B =
array([[109, 127, 140, 130, 121, 142, 126, 133],
       [142, 122, 147, 135, 133, 124, 136, 123],
       [152, 122, 129, 133, 123, 127, 119, 120]])
Rows and columns are counted from 1.
row 1 col 1 -> 109
row 3 col 7 -> 119
row 3 col 4 -> 133
row 2 col 3 -> 147
row 1 col 8 -> 133
row 1 col 3 -> 140
row 3 col 6 -> 127
row 2 col 4 -> 135
row 3 col 8 -> 120
row 1 col 6 -> 142

W =
[[128 128 128 155]
 [128 155 154 154]
 [129 128 128 154]
 [128 128 154 155]
 [128 129 155 155]
 [128 145 155 154]
 [128 128 138 155]
 [128 154 154 154]
 [127 128 139 155]
 [128 128 128 147]
 [128 128 130 154]
 [128 128 133 155]]
Rows and columns are counted from 1.
row 1 col 1 -> 128
row 10 col 4 -> 147
row 5 col 1 -> 128
row 2 col 4 -> 154
row 12 col 2 -> 128
row 4 col 1 -> 128
row 1 col 3 -> 128
row 12 col 3 -> 133
row 12 col 4 -> 155
row 2 col 2 -> 155
row 12 col 1 -> 128
row 7 col 1 -> 128
row 4 col 4 -> 155
row 11 col 4 -> 154
row 7 col 2 -> 128
row 5 col 2 -> 129
row 8 col 4 -> 154

X =
[[141 119 118 130 142 141 107]
 [126 102 146 126 146 129 125]
 [124 114 121 148 138 114 129]
 [122 152 138 139 114 131 137]
 [109 110 143 128 139 135 131]
 [123 135 110 141 117 130 131]
 [127 145 138 128 147 137 125]
 [139 146 118 116 112 127 132]
 [118 128 115 130 145 110 129]
 [128 125 117 149 140 111 130]
 [110 126 142 114 121 141 132]
 [138 125 145 131 114 141 125]
 [152 129 123 147 124 117 129]
 [119 131 144 133 149 146 126]
 [112 145 124 117 143 132 134]
 [137 119 143 112 144 128 119]]
Rows and columns are counted from 1.
(1, 1) = 141
(9, 3) = 115
(10, 3) = 117
(5, 2) = 110
(14, 1) = 119
(1, 2) = 119
(12, 3) = 145
(1, 7) = 107
(10, 1) = 128
(6, 1) = 123
(15, 7) = 134
(15, 3) = 124
(4, 7) = 137
(8, 4) = 116
(5, 6) = 135
(14, 6) = 146
(16, 3) = 143
(12, 4) = 131
(14, 4) = 133
(2, 3) = 146
(13, 2) = 129
(15, 2) = 145
(8, 7) = 132
(2, 7) = 125
(6, 4) = 141
(3, 3) = 121
(4, 6) = 131
(7, 7) = 125
(11, 2) = 126
(9, 4) = 130
(2, 2) = 102
(6, 6) = 130

data =
[[108 108 121 137 108 140 143 101 141 104 137]
 [129 125 127 133 126 134 128 123 131 130 133]
 [134 131 129 129 132 127 122 131 125 136 128]
 [139 136 130 126 137 124 119 139 122 142 125]]
Indices start at 1.
row 1 col 1 => 108
row 4 col 7 => 119
row 3 col 2 => 131
row 1 col 2 => 108
row 3 col 3 => 129
row 2 col 2 => 125
row 2 col 7 => 128
row 1 col 10 => 104
row 2 col 10 => 130
row 3 col 4 => 129
row 4 col 5 => 137
row 2 col 6 => 134
row 2 col 8 => 123
row 1 col 5 => 108

a =
[[138 151 153  99 154 100 122 105 105 135 119 120 108 109 110 103]
 [146 129 135 118 134 121 146 119 125 149 144 107 127 127 113 123]]
Rows and columns are counted from 1.
row 1 col 1 = 138
row 1 col 2 = 151
row 1 col 12 = 120
row 1 col 7 = 122
row 2 col 10 = 149
row 1 col 6 = 100
row 2 col 11 = 144
row 2 col 15 = 113

arr =
[[127 121 131 127 127]
 [133 117 133 117 115]
 [143 131 119 134 138]
 [135 153 131 120 132]
 [134 155 136 131 120]
 [135 112 136 109 117]]
Indices start at 1.
(1, 1) => 127
(3, 4) => 134
(1, 3) => 131
(1, 2) => 121
(5, 1) => 134
(3, 2) => 131
(1, 4) => 127
(4, 3) => 131
(5, 2) => 155
(6, 2) => 112
(6, 5) => 117
(1, 5) => 127

m =
array([[144, 135, 126, 153, 112, 140, 121, 144, 155, 144, 147, 119],
       [128, 140, 128, 122, 140, 141, 127, 132, 129, 130, 132, 145],
       [144, 139, 125, 151, 115, 146, 118, 146, 156, 145, 149, 124],
       [142, 148, 123, 145, 123, 156, 115, 147, 156, 145, 150, 137],
       [122, 114, 143, 120, 140, 104, 152, 115, 107, 118, 112, 124],
       [143, 147, 123, 147, 121, 155, 115, 148, 157, 145, 151, 134],
       [119, 113, 144, 115, 145, 103, 154, 112, 102, 116, 109, 128],
       [119, 130, 131, 110, 146, 127, 135, 121, 112, 120, 119, 143],
       [125, 116, 140, 125, 135, 109, 147, 119, 114, 122, 117, 122],
       [118, 115, 142, 112, 146, 106, 151, 112, 101, 115, 109, 131]])
Rows and columns are counted from 1.
row 1 col 1 -> 144
row 9 col 10 -> 122
row 1 col 12 -> 119
row 2 col 2 -> 140
row 2 col 8 -> 132
row 9 col 7 -> 147
row 10 col 10 -> 115
row 3 col 9 -> 156
row 10 col 5 -> 146
row 2 col 11 -> 132
row 4 col 2 -> 148
row 5 col 2 -> 114
row 8 col 11 -> 119
row 10 col 9 -> 101
row 3 col 5 -> 115
row 1 col 4 -> 153
row 8 col 10 -> 120
row 7 col 11 -> 109
row 8 col 7 -> 135
row 1 col 9 -> 155
row 10 col 11 -> 109
row 9 col 1 -> 125
row 8 col 2 -> 130
row 8 col 9 -> 112
row 6 col 3 -> 123
row 5 col 11 -> 112
row 8 col 12 -> 143
row 4 col 5 -> 123
row 5 col 4 -> 120
row 10 col 4 -> 112
row 6 col 4 -> 147
row 1 col 5 -> 112
row 7 col 2 -> 113
row 1 col 3 -> 126
row 9 col 9 -> 114
row 5 col 3 -> 143
row 10 col 2 -> 115
